(in the rows, 128 means zero)
Each row has two labels, one from each of two sets.
[ 82 148 136 134 115 140 113  54 171  86 122  64 117 126 111 140 131 135
  80 121 160 132] : J99 & J610
[116 127 112 142 121 155 164 124 119 122 108  79 132 190 133 124 115 133
 153 143 125 144] : J522 & J284
[ 86 116  93 139 116 140 154 108 125 102 139 114 107 129 135 121 139 119
 120  99 132 175] : J522 & J340
[117 116 125 133 120 156 154  82 126  89 121 111 126 121 108 186 138 144
 197 117  58 170] : J99 & J284
[132  80 155 131 116 165 143 109 133  95 164 168 105 124 123 125 140 129
  85 118 113 231] : J121 & J284
[ 70 123 106 137 111 161 105 109 167 112 163  66 135 169 131 129 130 124
  72  99 151 153] : J415 & J610
[ 96 124  92 146 123 144 123 108 140 105 132   4 137 158 135 148 151 123
 107 135 159 173] : J121 & J284
[172 177 102 122  93 162 181   4  60  88  86 144 114 141 121 170 115 146
 102 112  77 155] : J121 & J284
[ 95 108 176 133 118 149 110 105 148 106 131  96 125 123 111 161 104 123
  87 123  85 172] : J99 & J610
[111 171 112 147  95 134 130  35 137 100 108 115 132 137 130 173 123 133
  84 123 106 175] : J99 & J284
[124 152 113 139 121 161 127  88 164  75 124 126 123 145 131 163  90 133
  94 129  96 151] : J415 & J284
[103 138  91 153 120 137 120 109 168  71 110  64 107 126 145 105 130 117
 126 117 143  90] : J522 & J284
[108 150 109 146 100 130 132  63 153 117 143  36 137 136 138 154 117 125
  83 118 156 158] : J415 & J610
[153  97 113 129  97 171 164  91 139  66 150 201  84 124 134 184 172 143
 101 101  95 205] : J522 & J610
[ 96 158  81 158 110 144 154  50 157  95 101  77 135  88 128 125 122 131
 164 102 125 122] : J522 & J284
[123 139 105 149 152 140 146 124 147 118 125 105 150 142 127 119 133 136
 111  96 144 163] : J121 & J284

Each row has two labels, one from each of two sets.
[148  83 128 137 137 131 134 104 110 150 121 143  73 103 131 111 121 113
 150 133 131 126] : [76] & S
[136 129 123 122 125 129 111 114 111 145  94 130  85 101 113 131 138  91
 124 143 112 103] : [76] & S
[117 106 159 132 122 118  87 129 130 140 111 153 145 130 137 129 122 103
 155 128 142 132] : [76] & P
[141 103 123 129 105 133 121 116 106 148 104 145  38  97 106 108 103 131
 156 127 101 109] : [76] & C
[145 143 142 115 136 138  73 125 114 105 130 115  69  87  76 130 125  74
 144 125 106 110] : [76] & C
[157 117 174 131 124 142  93 126 132 134 117 139  84  50 111 115 107 120
 176 107 124 107] : [76] & P
[146 110 140 125 139 134 148  88 101 125 105 117  98  61  91  96 125  65
 143 169 117 134] : [76] & C
[137 119 159 133 129 118 199 109  97 114 133 110 102 127 154 132 159 155
 144  96 128 137] : [71] & S
[129 101 152 123 122 129 116 133 141 143 117 180 109 114 154 121  93 174
 134 130 113 135] : [76] & P
[139 100 101 114 131 152 119  99 112 134 123 142  52  96 102 112 114  94
 118 153  84 127] : [76] & C
[138 128 136 155 136 134 186 120 129 119 137 119 166 107 110 122 125 118
 137 148 141 134] : [71] & Z
[128 114 181 120 147 144 104 121 117 124 101 147  77  67 124 125 119 115
 149 155 129 109] : [76] & A
[148 150 202 129 133 129 126 134 138 120 123 142 122  82 124 128 109 145
 164 134 124 125] : [71] & P
[131 101  98 120 110 132 126  90 104 143 125 127  67  79 111  96 126 115
 146 148 105 116] : [76] & S
[142 137 138 115 129 140 147 114 107 123 100 113 106  93 102 122 115 109
 133 161 109 132] : [76] & C
[ 97 121 122 117 123 149 138 136 100 152 104 134 123 111 103 124  75 125
 143 154 137 132] : [76] & P
[150 122 145 133 148 233 173 125 141  96 163 121 142 113 123 137 165 140
 126 127 128 131] : [72] & S
[118 120 108 138 140 126 201 116 110 147 130 121 148 151 144 135 119 144
 134 156 140 144] : [72] & S
[148 112 154 140 134 130 206 102 109 120 123  93 117 110 150 136 140 151
 144 124 151 133] : [71] & S
[118 121 101 124 130 144 157 117 118 135 115 133 125 142 121 125 132 118
 116 150 133 119] : [76] & S
[136 104 123  72 131 127 183 104  99 124 123 128  95 151 134 117 121 127
 153 120 152 128] : [71] & S
[144 102 133 134 128 134 157  93 124 129 131 132 107  83 127 114 160  99
 132 150 104 118] : [76] & S
[130 121 127 124 133 138 170 119 124 142 129 156 133 101 106 118 131 127
 130 178 107 122] : [76] & S
[142 108 175 132 150 127 146 133 137  88 139 149 140 163 172 136 123 145
 158  78 149 139] : [71] & P
[124 106  95 127 124 132 144 107 118 152 133 142  97 106 114 118 155 123
 122 170 112 113] : [76] & S
[142 121 127 130 129 132 120 115 118 136 115 145  95 145 133 141 125 122
 144 116 139 115] : [76] & S
[144 103 159 114 144 149 100 120 127 136 113 146  83 106 140 122  92  79
 151 140 117 156] : [76] & C
[126 101 127 116 130 154 108 132 139 155 126 206 139  98 125 117  96 132
 140 166 124 119] : [76] & P
[142 138 191 129 133 120 184 121 131 108 122 132 159  97 103 123 116 152
 148 160 128 132] : [76] & P
[144  89  92 123 121 140 115 105 110 169 106 161  80 110 140 133 124 103
 121 147 110 115] : [76] & S
[148 118 149 131 117 131 133 132 128 131 134 137 114  95 134 113  86 154
 140 107 112 133] : [76] & P
[141 104 147 132 140 135 113 117 133 126 146 137 105  76 115 103 131 125
 168 127 114 127] : [76] & P
[173 104 122 138 120 138 232 104 130 132 160  92  98  60 146 113 123 142
 163 127 131 159] : [76] & S

Each row has two labels, one from each of two sets.
[174 142 124  93 197 132 144 193 175 110 165 123 144 141 155  93 170 137
 184 155 126 134] : U & (102)
[145 134 120  92 155 135 149 189 188 138 165 105  73 143 117 118 120 169
 183 141 134 146] : U & (91)
[152 140  87  98 175 172 180 255 210 110 141 104 116 125 125  73 126 207
 134 164 142 125] : U & (90)
[162 164 155  99 152 129 144 137 133  49 146 142 146 131 152 137 154 140
 199 115 119 110] : E & (102)
[175 142 100  59 176 116 154 199 175 146 159 116 122 128 148 108 117 136
 153 151 107 167] : U & (98)
[161 144 127  91 160 117 131 174 145  91 143 129 141 133 173 132 134 133
 187 142 102 127] : U & (102)
[159 141  91  65 168 103 142 218 192 132 163 115  81 145 121  99 124 184
 159 150 128 137] : U & (91)
[148 156 101  82 173 145 170 230 211  87 147 167 144 119 142  60 158 201
 186 151 113 121] : U & (90)
[141 146 139 124 170 168 111 156 146  14 163 139 151 146 184  89 122 139
 166 111 111 109] : E & (99)
[166 141 154  92 153 137 134 156 158  59 156 139 115 125 165 126 159 156
 216 119 115 134] : E & (91)
[146 116 127 121 152 140 137 157 173  81 141 125  73 163 163 102 150 192
 201 113 121 126] : E & (91)
[150 128 136  90 161 130 134 198 189  93 156 111 122 108 215  99 118 152
 182 158 109 132] : U & (98)
[168 140 165  78 165  97 117 124 141  46 160 141 116 161 186 102 143 176
 244 104 108 135] : E & (91)
[138 148 116 100 160 125 154 187 156 120 156 114 116 130 142 112 122 172
 208 143 122 124] : U & (90)
[147 156  87  84 163 136 147 227 200 100 154 111 137 104 118 109 127 138
 160 166 156 120] : U & (102)

Each row has two labels, one from each of two sets.
[115 107 134 133 124 103 131 128 124 128  81 147 146 134 140 134 131 112
  97 103 136 139] : <26> & [44]
[111  89 124 123 127 117 131 140 119 135 125 146 133 137 142 121 127 143
 125 110 134 122] : <26> & [50]
[139 138 135 110 111 142 140 122 134 121 138 151 146 131 120 121 118 128
 133 131 133 114] : <18> & [50]
[137  99 122 139 119 114 147 137 115 133 104 139 152 135 140 107 131 132
  99 115 147 115] : <18> & [44]
[133  96 120 124 147 139 121 134 110 130 177 122  87 147 140  97 125 178
 141 148 147 121] : <20> & [53]
[160 145 127 160 111 122 147 138 119 133 147 133 165 127 142 116 134 146
 133 127 109 112] : <18> & [50]
[147 119 133 119 124 130 139 127 121 123 169 129 150 132 130 105 117 144
 125 132 142 111] : <24> & [44]
[162 130 127 124 110 129 145 121 126 108 150 126 154 139 100 111 124 128
 118 141 139 102] : <20> & [50]
[117 135 136 121 134 136 143 138 122 155 170 129 149 109 125 107 115 134
 140 124 132 125] : <18> & [53]
[105  79 127 112 138 115 134 126 130 128 123 136 129 137 110 118 121 117
  93 121 155 129] : <26> & [44]
[110  88 138 138 148 107 117 134 115 139 148 132 126 126 156 115 119 147
 105  99 132 141] : <26> & [46]
[125 105 131 149 141 108 120 122 115 146  67 106 124 128 149 115 127 121
  76 104 132 137] : <26> & [53]
[160 122 118 130  96 129 139 121 111 120  71 136 145 147 136 111 135 130
 100 126 154 108] : <21> & [44]
[138 122 122 147 109 128 136 138 109 148  82 144 144 139 137 112 139 130
 113 123 142 121] : <21> & [44]
[138 126 126 103 122 129 143 120 132 118  98 125 144 129 123 128 126 115
 117 128 133 112] : <21> & [50]
[161 158 128 128 104 137 124 125 118 127  41 135 132 136 172 129 143 125
 126 119 130 118] : <21> & [44]
[134 117 145 163 132 105 121 118 111 142 104 130 138 134 144 122 123 117
  69 104 143 137] : <26> & [53]
[156 132 135 126 138 132 117 121 113 138 110 104 110 131 150 111 122 144
 116 128 146 135] : <21> & [46]
[126 139 120 132 109 137 132 133 119 134  61 153 126 129 136 136 139 123
 134 125 129 128] : <21> & [50]
[140  93 127 115 136 114 141 126 121 134 132 112 157 125 138  99 121 143
 104 119 154 111] : <24> & [46]
[130 116 140  92 128 132 133 121 109 133 115 134 137 126 151 106 110 131
 121 113 148 115] : <18> & [53]
[147 149 149 131 134 127 114 125 108 135 129 121 133 115 174 120 125 148
 125 107 123 134] : <18> & [53]
[142 130 136 129 119 135 135 126 105 142  96 136 142 133 145 111 126 134
 110 120 145 115] : <18> & [53]
[118 109 131 126 123 116 137 131 122 132 108 154 152 129 132 126 125 121
 108 113 136 131] : <18> & [44]
[120  68 118 119 132  97 145 130 126 123 122 137 157 131 140 113 128 137
  94 108 147 109] : <26> & [44]
[120  90 130 155 129 108 136 132 107 146  77 130 137 142 135 110 133 132
  75 119 162 126] : <26> & [44]
[144 112 131  99 120 129 146 120 124 125 124 125 156 122 130 106 117 129
 120 122 149 106] : <24> & [44]
[133 142 129 116  98 136 151 144 119 132 138 163 162 126 136 121 127 137
 158 125 120 118] : <21> & [50]
[146 144 126 174 136 125 123 142 109 151 154 113 121 121 153 114 148 176
 137 138 121 136] : <20> & [53]
[155 137 130 130 101 137 147 122 120 123  99 141 144 148 125 115 131 125
 112 138 145 109] : <21> & [50]
[122 112 146 128 146 115 109 121 117 138 104 124 117 129 160 124 122 129
  97 108 142 136] : <26> & [46]
[142 130 140 107 129 131 137 118 118 132 137 154 159 137 132 108 116 131
 126 124 142 115] : <18> & [44]
[126 127 137 153 103 124 150 136 105 153  88 167 143 147 130 122 130 118
  96 120 142 130] : <21> & [50]
[155 123 128 109 133 134 120 123 121 109 125 109 128 124 164 116 125 149
 138 125 129 109] : <20> & [44]
[171 164 137 133  94 144 145 106 116 121  30 134 151 150 116 122 132  99
  90 135 158 119] : <21> & [50]
[121  70 104 116 132 121 138 139 129 119 150 134 129 140 107 115 131 146
 125 134 148 115] : <20> & [50]
[110 101 139 111 136 125 138 120 129 127 164 134 135 134 110 117 115 124
 112 127 146 124] : <24> & [50]
[155 125 141 132 120 126 134 127 105 136 124 128 151 133 151 105 121 139
 108 120 141 114] : <18> & [46]
[101  83 116 121 136 100 125 128 128 128  96 129 143 124 151 133 127 122
 102  96 128 130] : <26> & [44]
[147 139 130 135  99 133 130 131 106 131  60 159 132 151 152 124 141 135
 122 119 137 119] : <21> & [50]
[135 112 142 130 131 117 123 114 120 132  89 121 139 135 139 113 117 124
  76 111 159 126] : <26> & [53]
[141 106 121 120 108 122 168 143 124 133 160 139 173 128 112 100 124 135
 126 135 157  99] : <24> & [50]
[126  88 138 158 134 107 139 134 104 150 131 137 138 142 137  96 123 150
  78 119 157 132] : <24> & [46]
[135 127 139 135 129 124 138 117 134 130 118 113 136 133 103 117 120 106
  99 133 150 132] : <21> & [53]
[168 145 133 149  99 134 134 136  99 129 100 153 152 143 161 110 139 148
 134 125 128 107] : <21> & [44]
[116  81 128 121 131 105 157 129 126 137 150 122 172 121 120 105 114 124
  96 115 152 115] : <24> & [50]
[143 137 139 159 117 127 135 128 103 146  84 133 130 144 134 116 134 132
  93 124 148 135] : <21> & [44]
[105 102 115 124 119 120 146 141 123 146  86 140 145 122 130 127 128 122
 112 115 144 125] : <21> & [44]
[131 111 138 123 121 114 136 122 119 127 124 147 154 137 130 120 122 118
  97 114 141 126] : <26> & [44]
[138  92 122 113 128 124 145 128 127 121 167 133 151 130 119 106 118 143
 116 129 145 107] : <24> & [44]
[146 118 126 108 113 128 148 124 130 114 128 139 159 136 119 117 125 128
 121 131 136 102] : <18> & [50]
[152 144 133 111 102 138 150 123 125 119 129 141 167 137 115 112 127 123
 128 138 142 104] : <18> & [50]
[132 122 127 113 104 122 147 137 122 123 137 158 162 116 135 122 127 134
 145 118 127 115] : <18> & [50]
[121 104 134 115 124 112 129 133 104 143 110 151 139 128 154 110 123 140
 120 108 143 126] : <18> & [44]
[140 125 146 141 130 122 135 129 111 141 179 130 146 122 135 105 117 147
 125 127 132 122] : <24> & [53]
[150 112 120 141 137 135 133 128 125 115 158 124 117 147 117 103 131 156
 131 150 143 114] : <20> & [50]
